Moves between objects:
state | ki te ge bo lu
J102 | J912 J925 J183 J426 J671
J684 | J145 J245 J272 J993 J347
J984 | J57 J337 J35 J251 J428
J588 | J354 J27 J959 J810 J693
J272 | J578 J581 J97 J361 J123
J325 | J256 J979 J251 J768 J131
J735 | J251 J813 J57 J256 J351
J626 | J520 J215 J749 J137 J630
J776 | J398 J626 J693 J183 J520
J885 | J244 J850 J908 J753 J120
J211 | J173 J361 J734 J432 J640
J728 | J865 J673 J318 J240 J826
J183 | J467 J137 J845 J775 J39
J475 | J931 J211 J347 J27 J173
J124 | J18 J728 J753 J464 J865
J758 | J98 J961 J449 J428 J426
J382 | J75 J301 J786 J885 J915
J611 | J298 J12 J343 J915 J904
J476 | J914 J686 J904 J618 J52
J75 | J908 J915 J686 J244 J382
J145 | J361 J347 J578 J959 J684
J581 | J123 J332 J56 J684 J464
J768 | J12 J678 J538 J476 J175
J804 | J729 J449 J925 J190 J84
J426 | J758 J832 J775 J337 J961
J199 | J126 J244 J618 J673 J751
J428 | J984 J708 J889 J735 J337
J845 | J810 J776 J354 J872 J398
J953 | J831 J845 J630 J573 J810
J39 | J183 J454 J398 J912 J137
J618 | J732 J345 J301 J794 J304
J842 | J746 J272 J240 J211 J578
J432 | J749 J879 J475 J520 J843
J27 | J693 J432 J601 J398 J749
J831 | J454 J810 J626 J925 J953
J732 | J850 J304 J915 J726 J618
J18 | J207 J865 J323 J581 J124
J304 | J618 J908 J914 J126 J345
J52 | J476 J786 J12 J304 J686
J190 | J670 J889 J832 J711 J35
J332 | J464 J404 J18 J245 J240
J380 | J97 J207 J826 J578 J56
J251 | J509 J351 J586 J538 J735
J671 | J102 J573 J39 J961 J925
J301 | J915 J476 J298 J850 J914
J786 | J686 J298 J175 J908 J913
J520 | J776 J630 J27 J39 J626
J538 | J552 J325 J257 J904 J256
J832 | J961 J804 J102 J45 J729
J734 | J245 J842 J464 J475 J746
J97 | J404 J56 J728 J842 J380
J464 | J581 J240 J207 J347 J332
J454 | J137 J953 J520 J671 J831
J775 | J449 J102 J872 J98 J912
J601 | J993 J475 J145 J588 J931
J979 | J131 J858 J351 J678 J533
J810 | J953 J398 J215 J654 J845
J173 | J475 J640 J245 J749 J211
J913 | J786 J611 J678 J75 J298
J794 | J726 J199 J850 J728 J126
J865 | J124 J826 J344 J332 J728
J586 | J711 J984 J670 J257 J57
J175 | J768 J139 J256 J52 J678
J708 | J337 J670 J758 J813 J45
J256 | J538 J131 J509 J12 J325
J729 | J832 J84 J671 J670 J804
J245 | J347 J746 J581 J931 J734
J640 | J211 J145 J746 J843 J361
J673 | J826 J323 J794 J97 J466
J345 | J304 J75 J476 J199 J908
J850 | J120 J618 J382 J318 J732
J726 | J318 J126 J120 J865 J794
J57 | J586 J428 J190 J509 J984
J84 | J804 J775 J573 J35 J449
J925 | J671 J654 J137 J832 J573
J858 | J533 J509 J11 J343 J257
J186 | J11 J586 J708 J533 J711
J98 | J889 J426 J84 J984 J758
J298 | J913 J904 J139 J382 J611
J126 | J794 J751 J732 J826 J199
J207 | J56 J124 J466 J123 J18
J404 | J240 J380 J865 J746 J97
J961 | J426 J729 J912 J708 J832
J552 | J134 J256 J858 J611 J538
J686 | J52 J913 J768 J345 J786
J678 | J175 J343 J325 J686 J139
J912 | J775 J671 J467 J758 J102
J354 | J215 J693 J879 J953 J588
J904 | J611 J768 J134 J301 J12
J914 | J301 J52 J611 J732 J476
J323 | J466 J344 J199 J56 J753
J449 | J84 J912 J654 J889 J775
J573 | J925 J872 J454 J729 J654
J843 | J432 J959 J173 J626 J879
J908 | J345 J382 J52 J751 J75
J959 | J879 J601 J640 J215 J993
J240 | J332 J97 J124 J734 J404
J826 | J728 J466 J726 J404 J673
J343 | J139 J552 J979 J913 J134
J467 | J872 J39 J810 J449 J183
J398 | J845 J520 J588 J467 J776
J11 | J813 J711 J337 J979 J186
J749 | J27 J843 J931 J776 J432
J35 | J190 J98 J729 J586 J889
J361 | J640 J684 J842 J879 J145
J139 | J678 J134 J131 J786 J343
J578 | J842 J123 J404 J640 J272
J45 | J708 J190 J426 J11 J670
J533 | J979 J257 J813 J139 J858
J879 | J843 J993 J211 J630 J959
J889 | J35 J758 J804 J57 J98
J670 | J45 J35 J961 J186 J190
J351 | J735 J11 J984 J325 J813
J509 | J257 J735 J711 J552 J251
J654 | J573 J467 J831 J804 J872
J630 | J626 J354 J432 J454 J215
J12 | J904 J175 J552 J914 J768
J466 | J673 J753 J126 J380 J323
J753 | J323 J318 J751 J207 J344
J347 | J684 J734 J123 J601 J245
J344 | J753 J726 J244 J18 J318
J215 | J630 J588 J843 J831 J354
J993 | J959 J931 J361 J354 J601
J134 | J343 J538 J533 J298 J552
J131 | J325 J533 J735 J175 J979
J931 | J601 J173 J684 J693 J475
J746 | J734 J578 J332 J173 J842
J813 | J351 J186 J428 J131 J11
J693 | J588 J749 J993 J845 J27
J257 | J858 J251 J186 J134 J509
J915 | J382 J914 J913 J120 J301
J337 | J428 J45 J98 J351 J708
J318 | J344 J794 J885 J124 J726
J120 | J885 J732 J75 J344 J850
J711 | J186 J57 J45 J858 J586
J872 | J654 J183 J953 J84 J467
J137 | J39 J831 J776 J102 J454
J123 | J272 J464 J380 J145 J581
J244 | J751 J120 J345 J323 J885
J751 | J199 J885 J304 J466 J244
J56 | J380 J18 J673 J272 J207

The rows follow the links: the fewer symbols apart two objects are, the more alike their rows tend to be.

Each row is also shifted at random along 4 hidden directions that mean nothing.

Some objects, each with a row of numbers:
J11 -> [59,8,-140,-134,23,-33,41,-48,16,-31,37,-43,-129,-70,48,7,94,49,83,-36,-44,-210,-33,-15]
J758 -> [147,82,57,94,34,-13,-54,-84,9,7,-40,-16,87,23,72,17,113,-72,60,21,26,-120,7,51]
J618 -> [72,68,111,-29,-26,6,22,9,25,-22,34,42,-12,40,-74,-13,52,-74,-83,-44,-54,-9,-47,-26]
J601 -> [-17,-41,-166,-82,-2,24,53,49,-63,30,-31,20,-25,-85,7,-52,-49,-36,-8,12,-73,144,61,-36]
J351 -> [-31,34,233,-53,32,-41,-4,-31,12,-22,33,-40,25,125,34,-34,53,39,95,-43,-76,-109,-37,14]
J207 -> [99,47,-32,-115,8,42,49,5,-16,-10,-16,-21,-106,-30,-74,47,-4,-92,-53,-13,2,-5,14,-28]
J749 -> [-24,-182,15,15,-19,13,63,6,-14,24,-36,16,-65,-12,34,26,-27,59,-16,76,105,-55,69,-28]
J913 -> [-68,26,195,-18,-12,7,-15,-34,23,-14,-17,11,78,131,-49,-83,3,52,-31,-62,-121,-80,-64,13]
J304 -> [81,77,32,17,-13,12,12,-10,24,-28,34,51,72,-5,-72,-33,55,-79,-81,-40,-66,5,-50,-6]
J39 -> [20,54,-60,-101,-45,-37,32,7,-61,-19,38,32,-76,-8,80,-5,-23,-64,10,2,-61,96,61,-40]
J45 -> [41,69,215,123,41,-34,10,-69,15,-14,-6,45,152,139,65,6,-5,-67,96,10,20,21,-12,-1]
J979 -> [21,-106,119,-8,8,-28,-36,36,53,23,6,-59,-69,41,14,9,-12,-58,76,-22,46,88,-60,19]
J630 -> [137,-28,-25,140,20,9,-50,-114,-19,-24,-4,1,124,-30,50,-49,159,25,-38,74,-11,-296,72,65]
J729 -> [85,168,-68,-86,6,-6,-51,-59,-39,16,-42,-46,-44,-61,84,-4,127,0,55,-23,-104,-173,22,32]
J728 -> [98,20,22,-38,7,48,-1,6,14,12,-36,-52,-37,21,-83,63,28,-70,-65,4,62,-29,-4,24]
J325 -> [20,-105,-163,176,37,-13,-34,17,70,30,-6,9,148,-112,10,-19,-27,-42,58,9,77,159,-63,33]
J84 -> [-3,-51,-190,108,4,-17,-15,-14,28,39,-22,-17,50,-129,90,89,33,82,53,66,175,-65,22,42]
J984 -> [-6,117,19,-93,27,-37,53,-54,-15,-37,15,24,-32,39,62,-23,6,3,106,-53,-107,-53,-23,-48]
J684 -> [-13,-21,-12,80,45,20,-84,44,-39,7,26,-51,98,21,-34,-48,13,-7,-17,45,-27,67,63,58]
J865 -> [113,65,-16,-233,-20,46,15,21,-22,5,-36,-78,-251,-5,-78,59,21,-96,-60,-42,-28,-48,2,-18]
J885 -> [-35,20,-191,-89,-51,20,35,71,23,8,22,25,-190,-116,-73,59,-29,33,-81,-43,30,36,-39,-59]
J183 -> [71,-29,28,20,-30,-39,60,-10,-22,-9,38,47,3,40,82,35,31,-58,6,51,64,10,55,-28]
J257 -> [78,-188,1,49,29,-36,-23,-2,90,11,35,-85,-49,-27,31,54,62,-9,84,18,158,-82,-58,49]
J843 -> [-128,96,35,-67,3,18,43,14,-103,10,-48,75,123,3,17,-143,-65,29,-6,-21,-235,123,68,-42]
J654 -> [0,-4,49,-31,-34,-35,83,5,-29,7,26,56,-15,39,88,37,26,1,23,34,42,-12,53,-42]
J466 -> [22,37,220,98,16,43,-43,7,26,28,-43,-27,137,144,-91,40,36,-12,-76,21,75,-32,-17,58]
J301 -> [-53,-132,-111,-31,-53,-4,-23,37,62,-19,32,-43,-61,-70,-68,39,-134,-5,-61,-27,90,147,-72,25]
J428 -> [38,-33,24,-15,17,-44,67,-43,32,-23,18,11,-89,40,69,66,-12,-11,105,7,91,-54,-20,-45]
J735 -> [-68,-66,43,54,35,-42,-17,-7,46,-9,40,-38,89,13,37,1,-11,64,99,-5,45,-2,-46,38]
J813 -> [-98,-86,-67,-43,12,-44,19,16,35,-18,40,-44,-61,-35,44,38,-64,89,98,-11,72,13,-38,-3]
J240 -> [2,-50,62,78,37,34,79,8,11,-29,30,35,6,-1,-87,77,-39,14,-48,54,142,-27,28,-45]
J889 -> [91,70,184,-1,10,-21,-33,-49,-3,1,-30,-28,-45,102,65,31,37,-91,73,-2,12,-34,2,10]
J332 -> [-82,185,-19,91,73,37,29,-15,-51,-51,30,88,238,-45,-87,-74,-35,48,-42,-4,-128,33,31,-27]
J18 -> [64,118,73,24,35,47,17,-19,-15,-7,-29,19,149,31,-81,-15,5,-86,-54,-11,-53,45,2,11]
J578 -> [-52,-28,79,82,39,13,-29,11,-13,-22,47,-23,14,39,-51,17,15,84,-25,51,57,-90,41,14]
J533 -> [33,-146,-21,41,13,-29,-36,27,67,22,16,-64,-34,-38,22,25,-3,-36,81,-3,98,66,-59,35]
J776 -> [40,-98,-110,64,-27,-15,-76,-37,-21,-25,23,-40,-50,-62,71,21,-16,3,-16,74,78,-40,72,47]
J879 -> [4,-53,-5,-9,7,25,71,1,-50,22,-40,52,53,-17,18,-58,14,-3,-16,38,-61,1,68,-32]

Complete each set of four: the symbols that take the first to the second take the third to the fourth, perhaps in another order.
Answer with the object's name.
[-72,85,92,-78,-46,14,22,66,4,5,18,44,-114,45,-84,17,-28,14,-78,-60,-40,56,-39,-59]
: [26,99,-57,45,24,52,-42,3,6,18,-43,-21,133,-13,-87,8,23,-22,-74,-7,-8,10,-13,54]
:: [-137,149,121,-128,17,14,-34,38,-80,-39,39,-21,-94,56,-61,-53,-42,79,-16,-42,-173,-8,44,-33]
: J173

[45,-161,-123,19,18,18,-62,54,-5,9,39,-106,-139,-41,-32,56,26,18,-22,74,134,-41,59,42]
: [-28,-193,-30,27,-25,7,33,-1,-7,16,-24,-6,-99,-41,38,40,-29,81,-18,82,131,-86,65,-10]
:: [-86,-16,99,-193,-60,-1,-27,20,16,-24,3,-55,-160,62,-61,-29,-89,29,-42,-90,-98,23,-72,3]
: J199

[-145,89,55,1,42,-41,-23,-12,-3,-25,36,-4,164,27,34,-75,-41,79,100,-55,-128,64,-40,28]
: [12,-73,-177,123,24,-36,37,-30,51,-2,8,24,34,-75,75,85,-83,-11,102,42,183,89,-18,-18]
:: [62,-147,151,8,-35,-2,-15,-21,80,-25,27,-46,-29,81,-70,34,6,-30,-72,-9,97,-76,-74,48]
: J768

[-22,23,-142,-62,19,-24,-56,26,13,7,10,-51,-9,-107,23,-65,-26,-27,86,-69,-112,128,-59,23]
: [124,-1,-35,73,44,-8,-36,-32,43,14,-1,-8,106,-42,8,-68,106,-82,56,-28,-63,-24,-60,39]
:: [-74,-19,40,-52,-28,1,-26,-15,-61,-9,-22,-12,-69,-2,42,-42,-33,71,-14,21,-70,-58,70,-3]
: J630

[114,-99,-305,74,-19,-6,-70,-62,-13,-27,24,-41,-43,-166,71,22,48,4,-28,80,83,-124,70,53]
: [-69,-9,-98,29,-15,-23,13,6,-4,31,-14,5,20,-74,89,63,-1,92,42,38,95,-17,29,7]
:: [100,56,-255,-105,5,52,19,5,-6,1,-29,-35,-81,-144,-71,43,0,-74,-59,-16,-1,17,1,-6]
: J347

[81,-13,-8,-100,3,40,54,17,-2,-5,-18,-27,-137,-19,-75,78,-32,-81,-50,5,75,25,12,-32]
: [-104,8,-24,32,-14,34,-36,62,24,33,-28,-27,0,9,-80,63,-56,71,-69,0,89,64,-23,23]
:: [-87,-68,250,-6,-34,-39,54,29,0,32,-3,9,-57,128,85,93,-18,69,43,48,151,-20,35,-21]
: J454

[-60,-190,76,169,9,14,73,16,-2,35,-36,69,164,26,21,-1,-57,40,-12,100,133,72,65,-13]
: [7,2,24,6,-16,-3,-58,-56,-51,-23,-6,-16,-6,-5,51,-52,39,40,-20,33,-66,-138,73,30]
:: [-158,50,-50,-80,12,10,-87,83,-71,-17,40,-68,-92,-16,-40,-36,-90,76,-6,-10,-95,111,54,9]
: J173

[-77,55,-84,-24,-2,12,-1,-28,-72,-4,-31,39,72,-71,30,-98,-7,75,-16,6,-156,-40,66,-9]
: [-126,-110,154,109,-7,3,25,6,-28,14,-33,47,115,63,29,-32,-78,80,-11,67,48,39,65,-6]
:: [29,-54,128,51,29,31,86,5,12,-22,19,29,-17,38,-88,80,-37,-24,-49,50,145,-18,28,-45]
: J97

[-1,-259,78,53,-8,5,-9,92,12,40,7,-68,-95,70,-12,79,-74,-46,-6,96,219,153,60,18]
: [19,-111,-35,65,12,21,42,37,-21,33,-19,25,92,-12,0,-24,-21,-49,-11,60,37,124,58,-5]
:: [-19,46,50,145,14,-27,61,-29,-13,9,11,95,254,31,85,-3,72,49,20,56,36,-47,42,5]
: J775

[-22,-2,-56,-50,-41,23,24,58,32,17,7,14,-161,-28,-76,70,15,48,-80,-23,68,-48,-37,-43]
: [20,131,107,0,-5,28,0,6,8,7,-6,35,16,67,-80,-11,112,33,-82,-37,-66,-146,-32,-13]
:: [114,-87,-149,98,-12,10,4,-20,74,-21,41,13,81,-102,-67,25,31,-61,-80,9,100,-2,-59,37]
: J908

[16,-89,81,7,-42,-22,-78,-23,-35,-26,19,-54,-113,45,62,21,-31,-5,-12,57,59,-34,72,30]
: [112,86,84,-131,-33,-32,75,-29,-60,-20,33,40,-84,69,85,-10,111,-73,6,-2,-89,-104,58,-49]
:: [112,-135,-81,91,7,48,0,12,71,35,-33,-58,-11,-33,-80,141,22,-36,-73,67,264,-42,-15,47]
: J240

[-62,48,20,6,37,30,52,15,-28,-38,37,36,4,-23,-83,17,-56,43,-38,13,5,2,32,-51]
: [152,10,33,-64,3,47,4,-7,17,12,-38,-61,-88,29,-81,73,74,-87,-71,5,69,-106,-2,21]
:: [73,-76,-69,8,31,18,-43,5,-6,-16,48,-78,-128,-30,-38,39,105,49,-32,51,73,-216,52,28]
: J97

[-11,-55,56,30,39,-38,-25,-16,46,-9,37,-51,64,14,36,-11,37,36,95,-13,18,-53,-53,44]
: [-123,-133,33,-5,9,-51,-7,37,53,0,43,-65,-45,8,42,49,-88,82,105,-3,119,73,-45,18]
:: [50,44,-66,-27,25,43,65,3,-9,-20,-4,20,1,-63,-83,34,-35,-57,-51,8,21,39,15,-34]
: J56

[-108,-60,95,20,3,10,39,71,-50,32,-32,43,102,55,4,-55,-117,-30,3,31,-34,248,60,-24]
: [19,-122,153,51,10,18,75,12,-26,34,-37,47,80,80,12,-24,10,-27,-15,64,33,16,63,-25]
:: [-103,-109,36,23,-32,-7,-37,3,-31,-3,-10,-23,-63,1,48,9,-88,82,-11,57,59,4,69,10]
: J626

